Here is a tiny trained network, its code and every weight. The questions are about switching its units off for an input and a target symbol, where a switched-off unit gives its printed mean instead of its output.

import numpy as np


def w(rows, s, z=0):
    codes = np.array(rows[::2]) - 128.0
    scale = np.full(codes.shape[1], s)
    scale[-1] = z or s
    return codes * scale


def norm(h):
    return h / np.sqrt((h * h).mean(-1, keepdims=True) + 1e-5)


def f(y):
    return y / 2 * (1 + np.tanh(0.7978845608 * (y + 0.044715 * y**3)))


def softmax(a):
    e = np.exp(a - a.max(-1, keepdims=True))
    return e / e.sum(-1, keepdims=True)


def log_softmax(a):
    a = a - a.max(-1, keepdims=True)
    return a - np.log(np.exp(a).sum(-1, keepdims=True))


def net(x, mask):
    ids = ['ΛΣαβδεζημτφψ'.index(c) for c in x.split()]
    T = len(ids)
    res = E[ids] + P[:T]
    u = 0
    for l in range(2):
        q, k, v = (norm(res) @ M[l].T for M in (Q, K, V))
        z = softmax(np.where(np.tri(T) > 0, q @ k.T / 3**0.5, -1e9)) @ v
        res = res + np.where(mask[u], z, O[l][:, -1]) @ O[l][:, :-1]
        u += 1
        y = f(norm(res) @ A[l][:, :-1].T + A[l][:, -1])
        res = res + np.where(mask[u : u + 16], y, B[l][:, -1]) @ B[l][:, :-1]
        u += 16
    return log_softmax(norm(res)[-1] @ U[:, :-1].T + U[:, -1])


Q, K, V, O, A, B = {}, {}, {}, {}, {}, {}
E = w([
[95,155,102,153,222,99,101,112,118,117],'Λ',
[122,142,139,99,135,40,126,106,174,97],'Σ',
[78,138,144,147,178,86,112,157,184,95],'α',
[73,156,101,162,217,77,126,110,170,94],'β',
[157,163,186,63,131,92,95,170,131,124],'δ',
[69,158,175,88,77,77,125,172,184,118],'ε',
[128,151,113,80,188,69,130,114,104,158],'ζ',
[149,159,84,47,125,81,112,67,91,151],'η',
[114,112,125,148,156,176,5,119,198,87],'μ',
[136,173,159,117,83,134,123,83,120,2],'τ',
[249,82,207,93,227,142,119,120,125,201],'φ',
[33,77,36,218,106,117,154,41,80,148],'ψ',
],0.0071)
P = w([
[212,250,126,231,108,129,122,131,166,142],'0',
[125,213,158,149,148,111,108,38,148,147],'1',
[93,189,180,118,166,113,110,13,152,143],'2',
[137,167,183,122,129,114,102,64,151,108],'3',
[166,165,97,128,118,126,95,161,131,96],'4',
[130,211,42,109,170,143,134,195,140,97],'5',
[104,184,84,100,137,168,159,129,155,123],'6',
[84,132,139,53,134,171,169,80,148,129],'7',
[70,100,162,32,157,143,131,112,135,114],'8',
[133,100,61,74,122,168,126,212,78,84],'9',
[95,124,42,50,125,144,160,228,128,97],'10',
[73,156,27,40,160,159,180,213,131,108],'11',
[33,105,103,3,210,175,157,113,110,109],'12',
],0.0064)
Q[0] = w([
[241,70,174,253,22,149,111,114,90,128],'L0H0',
[176,190,53,179,84,176,205,136,182,158],'L0H0',
[72,131,182,145,112,146,132,42,93,157],'L0H0',
],0.0061)
K[0] = w([
[161,210,149,207,133,84,149,97,146,184],'L0H0',
[124,109,254,141,138,66,68,61,152,133],'L0H0',
[223,125,118,182,136,75,101,225,130,110],'L0H0',
],0.0058)
V[0] = w([
[121,158,153,95,21,222,107,94,139,44],'L0H0',
[92,134,62,98,80,186,100,59,44,194],'L0H0',
[148,155,138,70,120,3,248,104,85,76],'L0H0',
],0.0063)
O[0] = w([
[73,169,157,125,119,177,3,112,101,148,249],'L0H0',
[149,199,93,157,89,222,170,69,171,190,60],'L0H0',
[107,186,183,145,171,74,189,119,17,139,254],'L0H0',
],0.0074,0.0041)
A[0] = w([
[178,112,104,110,208,142,94,92,119,105,197],'L0N0',
[139,135,122,162,167,145,120,178,109,122,117],'L0N1',
[100,114,94,57,166,115,77,147,101,139,176],'L0N2',
[117,117,131,100,142,115,133,57,100,102,141],'L0N3',
[129,79,150,179,142,178,87,141,150,113,63],'L0N4',
[119,76,145,190,113,113,139,182,157,147,1],'L0N5',
[160,124,97,177,176,133,121,112,121,152,141],'L0N6',
[158,116,90,114,131,136,190,141,155,133,118],'L0N7',
[188,55,87,158,94,139,174,180,185,205,11],'L0N8',
[82,146,210,170,116,163,123,161,144,138,117],'L0N9',
[129,128,154,127,97,106,108,172,121,135,68],'L0N10',
[129,65,125,138,129,160,141,152,109,201,83],'L0N11',
[99,115,84,99,110,97,156,124,130,110,126],'L0N12',
[178,96,144,114,208,118,95,159,126,254,118],'L0N13',
[80,110,126,179,38,117,139,81,126,105,143],'L0N14',
[180,102,120,160,98,137,165,125,146,73,136],'L0N15',
],0.0073,0.0056)
B[0] = w([
[122,118,164,105,89,126,156,127,168,121,198],'L0N0',
[128,165,159,86,71,113,160,106,109,89,135],'L0N1',
[147,134,138,154,101,139,130,165,151,91,254],'L0N2',
[98,162,133,112,139,127,140,155,164,125,198],'L0N3',
[110,169,122,76,144,82,194,147,112,103,117],'L0N4',
[94,165,144,73,80,100,127,106,133,126,116],'L0N5',
[122,126,142,141,110,108,132,117,167,101,124],'L0N6',
[167,112,128,108,120,135,162,104,126,86,115],'L0N7',
[182,110,91,134,149,112,1,106,85,150,124],'L0N8',
[134,157,51,111,152,110,161,99,137,186,148],'L0N9',
[148,70,117,144,135,141,128,159,128,124,119],'L0N10',
[149,126,108,86,133,153,90,149,105,109,111],'L0N11',
[85,142,149,133,126,176,169,129,166,96,139],'L0N12',
[123,126,136,108,162,186,139,87,130,64,137],'L0N13',
[110,113,153,163,196,171,132,135,155,118,130],'L0N14',
[107,140,129,101,139,140,131,72,150,80,114],'L0N15',
],0.0094,0.0071)
Q[1] = w([
[213,160,45,239,84,145,96,99,56,81],'L1H0',
[71,254,105,77,42,104,152,238,127,40],'L1H0',
[168,82,58,186,143,133,157,182,146,188],'L1H0',
],0.0064)
K[1] = w([
[105,115,217,130,165,52,124,77,254,221],'L1H0',
[33,66,162,36,131,240,163,164,60,150],'L1H0',
[120,205,186,138,116,99,71,72,166,82],'L1H0',
],0.0052)
V[1] = w([
[41,114,101,252,214,170,139,105,112,17],'L1H0',
[45,82,59,227,89,64,123,212,111,216],'L1H0',
[241,75,169,108,253,224,111,143,46,118],'L1H0',
],0.0059)
O[1] = w([
[17,2,43,157,57,124,111,21,33,67,200],'L1H0',
[139,125,220,190,53,61,132,126,123,177,1],'L1H0',
[202,13,176,179,240,185,91,141,64,123,4],'L1H0',
],0.0078,0.0048)
A[1] = w([
[87,142,151,126,206,108,90,169,175,146,112],'L1N0',
[161,63,71,186,171,63,49,118,88,197,2],'L1N1',
[68,173,130,136,122,151,169,89,112,93,167],'L1N2',
[117,126,138,124,182,75,162,85,2,157,160],'L1N3',
[83,86,82,164,111,175,159,41,145,159,156],'L1N4',
[130,138,156,131,61,112,181,122,175,126,86],'L1N5',
[111,164,133,155,55,73,41,164,109,182,120],'L1N6',
[120,151,138,133,138,137,178,166,143,124,134],'L1N7',
[103,100,71,206,68,195,166,39,95,181,107],'L1N8',
[121,119,117,131,74,202,69,148,241,125,100],'L1N9',
[150,65,50,96,204,143,119,148,132,139,178],'L1N10',
[244,74,84,128,116,139,169,116,184,222,28],'L1N11',
[165,150,145,126,126,134,38,138,91,128,114],'L1N12',
[105,153,91,85,138,120,35,116,95,140,164],'L1N13',
[101,139,142,120,83,135,10,114,154,116,139],'L1N14',
[125,159,161,161,58,85,159,137,148,150,79],'L1N15',
],0.0084,0.0069)
B[1] = w([
[184,133,115,189,106,150,120,138,118,114,145],'L1N0',
[176,113,54,193,150,186,247,233,56,150,125],'L1N1',
[152,116,113,144,131,156,128,152,75,148,246],'L1N2',
[153,76,77,88,155,107,72,128,104,170,144],'L1N3',
[201,126,115,208,87,146,150,112,111,166,149],'L1N4',
[158,90,115,158,179,138,128,143,140,169,142],'L1N5',
[141,93,141,103,127,203,132,100,94,108,163],'L1N6',
[147,140,111,154,156,108,144,143,119,132,148],'L1N7',
[182,109,153,103,96,166,137,141,89,154,136],'L1N8',
[165,133,88,97,133,101,84,148,82,159,149],'L1N9',
[137,94,194,104,148,190,166,103,163,129,141],'L1N10',
[40,217,126,83,202,199,123,53,119,76,126],'L1N11',
[93,134,100,138,127,127,148,127,118,90,128],'L1N12',
[102,162,146,134,155,166,154,107,118,77,198],'L1N13',
[134,123,110,144,107,153,132,179,102,109,186],'L1N14',
[80,110,130,88,149,179,152,157,131,216,143],'L1N15',
],0.011,0.012)
U = w([
[127,131,50,112,84,98,196,64,197,76,60],'Λ',
[105,82,152,62,175,40,89,123,30,166,168],'Σ',
[60,78,167,112,64,68,173,172,174,88,155],'α',
[66,105,104,146,112,63,164,90,168,108,124],'β',
[196,131,202,201,162,87,138,212,106,92,79],'δ',
[71,112,254,133,94,163,131,212,117,191,39],'ε',
[181,88,44,125,222,51,197,124,65,116,1],'ζ',
[149,227,97,118,186,153,180,106,133,230,119],'η',
[157,114,57,100,104,143,14,167,198,159,143],'μ',
[50,213,145,141,127,172,9,50,65,81,149],'τ',
[146,61,136,105,216,187,126,84,195,139,174],'φ',
[193,77,124,183,74,147,132,69,92,191,157],'ψ',
],0.0056,0.0037)

Each question gives the input, a string of symbols that net reads in full, and the target symbol t.
The units are the heads (3 rows each of Q, K, V and O) and the neurons (one row each of A and B). Each row of codes is followed by its name. A weight is (code - 128) times the scale printed after its matrix; where a second scale follows, it is the last column's (O, A, B and U).
mask holds one flag per unit, layer by layer, with each layer's heads first. A switched-off unit (its flag False) gives its mean, the last column of its rows in O or B, instead of its output. The means were averaged over made-up inputs and are rounded, as every weight is.
A unit's drop is (log p(t) with every unit on - log p(t) with that unit switched off) / (log p(t) with every unit on - log p(t) with every unit switched off).
The circuit of an input: a set's keep is (log p(t) with only the set's units on - log p(t) with every unit switched off) / (log p(t) with every unit on - log p(t) with every unit switched off). Starting from the 12 units with the biggest drops (on a tie, the unit counted first), units are removed one at a time, each time the one whose removal leaves the highest keep (on an exact tie, the one counted first), for as long as the keep stays at least 0.8.
circuit, biggest first: the units of the circuit, biggest drop first
k most important neurons: the k neurons with the biggest drops, biggest first
k most important neurons of layer l: the k neurons of layer l with the biggest drops, biggest first
input τ μ τ τ α β φ τ τ Σ τ δ, target τ: most important neuron => (L1N13)
input τ Λ η ε Λ φ ζ τ, target φ: circuit, biggest first => (L1H0, L0N13, L1N10)
input α τ τ ψ τ ε Λ η α ε α τ Σ, target ε: 2 most important neurons => (L0N10, L0N3)
input φ Λ Λ β η η μ α, target η: circuit, biggest first => (L1H0, L0N9)
input η ψ δ μ δ, target μ: circuit, biggest first => (L0H0, L1N9)
input ψ ψ η ε τ τ τ μ φ β, target φ: circuit, biggest first => (L1H0, L1N10)
input τ ψ τ ε ψ μ, target ψ: 2 most important neurons of layer 0 => (L0N14, L0N0)
input α φ α, target φ: circuit, biggest first => (L0N13, L1H0)
input η τ η τ α φ, target φ: 2 most important neurons of layer 0 => (L0N13, L0N0)
input τ τ Λ Λ Λ φ Σ, target φ: circuit, biggest first => (L1H0, L1N10)
input τ τ μ α ψ τ ψ η, target ψ: circuit, biggest first => (L1H0, L1N4, L0N14)
input ψ α η, target ψ: 2 most important neurons => (L0N14, L1N4)
input τ φ η ψ τ α, target ψ: circuit, biggest first => (L0H0, L1H0, L0N14, L1N4)
input η α τ, target η: 3 most important neurons of layer 0 => (L0N2, L0N13, L0N12)
input α η Λ Σ Σ μ Σ Σ τ τ Λ ε, target τ: circuit, biggest first => (L0H0, L1N13)
input φ Σ η ζ β β η η, target η: circuit, biggest first => (L0H0, L1H0)
input Σ δ τ μ β τ η α η ψ Λ μ φ, target ψ: circuit, biggest first => (L1H0, L1N4)
input β α μ δ φ τ τ ε μ ζ Σ, target μ: 2 most important neurons => (L1N9, L0N2)
input ψ Σ φ δ η φ, target φ: circuit, biggest first => (L0N13, L1H0, L1N10)
input μ τ φ δ μ τ η ε δ ψ Λ, target ψ: 3 most important neurons => (L1N4, L0N14, L1N8)
input α η τ α η Σ μ, target μ: 2 most important neurons of layer 0 => (L0N0, L0N13)
input η η η Σ ψ τ, target ψ: circuit, biggest first => (L1H0, L0N14, L1N4)
input φ η Λ, target φ: circuit, biggest first => (L1H0, L0N13, L1N10)
input δ η τ, target δ: most important neuron of layer 0 => (L0N10)
input δ μ η, target μ: 2 most important neurons of layer 0 => (L0N0, L0N2)
input α Λ Σ φ τ α, target φ: 2 most important neurons of layer 0 => (L0N13, L0N3)
input δ τ τ τ Λ ψ α ψ ψ α Λ, target ψ: 2 most important neurons => (L1N4, L1N8)
input η φ Λ τ η τ ψ ε, target ψ: 3 most important neurons => (L1N4, L1N8, L0N14)
